Here is a tiny trained network, its code and every weight. The questions are about switching its units off for an input and a target symbol, where a switched-off unit gives its printed mean instead of its output.

import numpy as np


def w(rows, s, z=0):
    codes = np.array(rows[::2]) - 128.0
    scale = np.full(codes.shape[1], s)
    scale[-1] = z or s
    return codes * scale


def f(y):
    return y / 2 * (1 + np.tanh(0.7978845608 * (y + 0.044715 * y**3)))


def softmax(a):
    e = np.exp(a - a.max(-1, keepdims=True))
    return e / e.sum(-1, keepdims=True)


def log_softmax(a):
    a = a - a.max(-1, keepdims=True)
    return a - np.log(np.exp(a).sum(-1, keepdims=True))


def net(x, mask):
    ids = ['Φαγλμτ'.index(c) for c in x.split()]
    T = len(ids)
    res = E[ids] + P[:T]
    r = res
    for j in range(3):
        rows = slice(2 * j, 2 * j + 2)
        q, k, v = (r @ M[0][rows].T for M in (Q, K, V))
        z = softmax(np.where(np.tri(T) > 0, q @ k.T / 2**0.5, -1e9)) @ v
        o = O[0][rows]
        res = res + np.where(mask[j], z, o[:, -1]) @ o[:, :-1]
    y = f(res @ A[0][:, :-1].T + A[0][:, -1])
    res = res + np.where(mask[3:11], y, B[0][:, -1]) @ B[0][:, :-1]
    return log_softmax(res[-1] @ U[:, :-1].T + U[:, -1])


Q, K, V, O, A, B = {}, {}, {}, {}, {}, {}
E = w([
[216,185,48,218,90,137],'Φ',
[131,93,88,128,138,70],'α',
[117,196,75,118,155,181],'γ',
[38,204,174,139,170,85],'λ',
[137,164,253,152,142,222],'μ',
[193,1,241,130,130,172],'τ',
],0.0074)
P = w([
[186,158,129,61,85,92],'0',
[116,191,110,90,98,181],'1',
[148,159,176,171,15,93],'2',
[178,140,133,84,164,89],'3',
[90,158,80,94,146,213],'4',
[75,90,172,206,53,127],'5',
[182,129,137,104,207,94],'6',
[115,157,89,120,196,196],'7',
[76,60,150,224,154,149],'8',
[184,124,138,117,254,91],'9',
[142,172,102,132,248,172],'10',
[129,84,27,197,180,101],'11',
],0.015)
Q[0] = w([
[87,105,199,161,2,88],'head 0',
[77,99,103,173,136,154],'head 0',
[169,170,159,97,91,90],'head 1',
[185,143,108,108,207,99],'head 1',
[182,124,152,93,163,143],'head 2',
[141,100,133,163,81,43],'head 2',
],0.016)
K[0] = w([
[132,131,109,67,37,125],'head 0',
[60,89,162,233,80,126],'head 0',
[206,165,122,47,153,97],'head 1',
[141,108,111,164,252,141],'head 1',
[161,112,107,113,224,128],'head 2',
[130,185,108,71,78,109],'head 2',
],0.013)
V[0] = w([
[97,109,118,135,126,50],'head 0',
[119,147,248,139,132,136],'head 0',
[42,138,137,111,168,119],'head 1',
[137,74,179,152,117,80],'head 1',
[139,147,170,155,90,134],'head 2',
[186,59,184,102,127,126],'head 2',
],0.016)
O[0] = w([
[45,199,161,151,88,27,29],'head 0',
[178,166,251,145,96,236,236],'head 0',
[113,138,101,74,2,146,2],'head 1',
[187,150,209,146,122,7,98],'head 1',
[175,103,175,178,118,163,219],'head 2',
[94,33,183,109,166,87,146],'head 2',
],0.0088,0.0027)
A[0] = w([
[161,105,156,32,139,2,93],'neuron 0',
[209,145,124,197,166,6,116],'neuron 1',
[136,182,176,172,9,65,122],'neuron 2',
[166,245,87,86,165,165,166],'neuron 3',
[166,56,180,172,68,127,158],'neuron 4',
[132,118,24,89,179,52,101],'neuron 5',
[58,210,97,206,89,105,254],'neuron 6',
[150,131,98,51,217,116,117],'neuron 7',
],0.0078,0.0076)
B[0] = w([
[148,181,75,203,44,65,166],'neuron 0',
[82,209,196,83,186,199,217],'neuron 1',
[160,156,99,1,86,198,189],'neuron 2',
[48,152,155,94,89,114,254],'neuron 3',
[123,92,50,154,78,85,223],'neuron 4',
[184,158,104,145,120,180,208],'neuron 5',
[69,23,147,131,125,28,221],'neuron 6',
[157,82,47,104,73,115,218],'neuron 7',
],0.0092,0.0082)
U = w([
[183,198,109,196,80,135,117],'Φ',
[112,25,88,215,105,62,170],'α',
[154,96,70,58,72,136,8],'γ',
[57,139,186,76,137,92,152],'λ',
[142,220,174,103,185,204,72],'μ',
[128,44,174,143,254,138,253],'τ',
],0.0094,0.0034)

Each question gives the input, a string of symbols that net reads in full, and the target symbol t.
The units are the heads (2 rows each of Q, K, V and O) and the neurons (one row each of A and B). Each row of codes is followed by its name. A weight is (code - 128) times the scale printed after its matrix; where a second scale follows, it is the last column's (O, A, B and U).
mask holds one flag per unit, heads first, then neurons. A switched-off unit (its flag False) gives its mean, the last column of its rows in O or B, instead of its output. The means were averaged over made-up inputs and are rounded, as every weight is.
A unit's drop is (log p(t) with every unit on - log p(t) with that unit switched off) / (log p(t) with every unit on - log p(t) with every unit switched off).
The circuit of an input: a set's keep is (log p(t) with only the set's units on - log p(t) with every unit switched off) / (log p(t) with every unit on - log p(t) with every unit switched off). Starting from all 11 units, units are removed one at a time, each time the one whose removal leaves the highest keep (on an exact tie, the one counted first), for as long as the keep stays at least 0.8.
units of the circuit, in order: the units of the circuit, biggest drop first
top k neurons: the k neurons with the biggest drops, biggest first
which heads matter: for each layer, one digit per head in row order, 1 if its drop is at least 0.15 and else 0, layers parted by /
input γ γ γ γ μ α γ α Φ γ Φ γ, target τ: top 3 neurons => (neuron 1; neuron 6; neuron 4)
input α γ α, target λ: top 2 neurons => (neuron 1; neuron 6)
input λ γ Φ α γ τ, target τ: units of the circuit, in order => (head 1)
input Φ γ Φ α λ α Φ α μ, target λ: units of the circuit, in order => (head 1; head 0; neuron 2)
input τ α λ λ γ γ γ Φ, target γ: units of the circuit, in order => (head 0; head 1)
input γ γ γ α γ τ γ α, target τ: which heads matter => 001
input Φ μ λ α τ, target τ: which heads matter => 001
input τ τ τ γ γ τ λ μ, target τ: which heads matter => 011
input γ γ γ Φ, target μ: units of the circuit, in order => (neuron 1; head 1; neuron 6)
input Φ α α μ γ τ, target λ: units of the circuit, in order => (head 1; neuron 1; head 0)
input α Φ α Φ γ μ γ γ λ, target Φ: top 2 neurons => (neuron 4; neuron 2)
input γ γ τ τ λ μ τ λ γ, target Φ: top 3 neurons => (neuron 4; neuron 6; neuron 2)
input Φ α μ α Φ α, target Φ: top 2 neurons => (neuron 4; neuron 2)
input μ τ α μ μ μ τ λ, target τ: units of the circuit, in order => (head 2)
input Φ τ μ γ Φ μ, target Φ: units of the circuit, in order => (neuron 4; head 0; neuron 6)
input α γ λ, target λ: units of the circuit, in order => (head 0; neuron 1; head 1)
input γ γ γ Φ Φ γ α α γ λ α, target λ: units of the circuit, in order => (head 0; neuron 3; head 2; neuron 6)
input τ Φ μ, target μ: units of the circuit, in order => (head 1; neuron 1)
input γ α α Φ Φ, target α: units of the circuit, in order => (head 0; neuron 2)
input μ γ α γ γ γ μ Φ γ λ, target λ: units of the circuit, in order => (head 0; head 1; neuron 5)
input μ γ γ γ α Φ γ γ α, target τ: which heads matter => 010
input γ μ μ λ Φ Φ, target Φ: which heads matter => 111
input τ γ Φ α α λ, target τ: top neuron => (neuron 1)
input γ τ λ, target α: top 2 neurons => (neuron 6; neuron 1)
input γ α α γ Φ Φ, target λ: which heads matter => 110
input γ α γ γ Φ μ γ Φ Φ, target Φ: which heads matter => 100
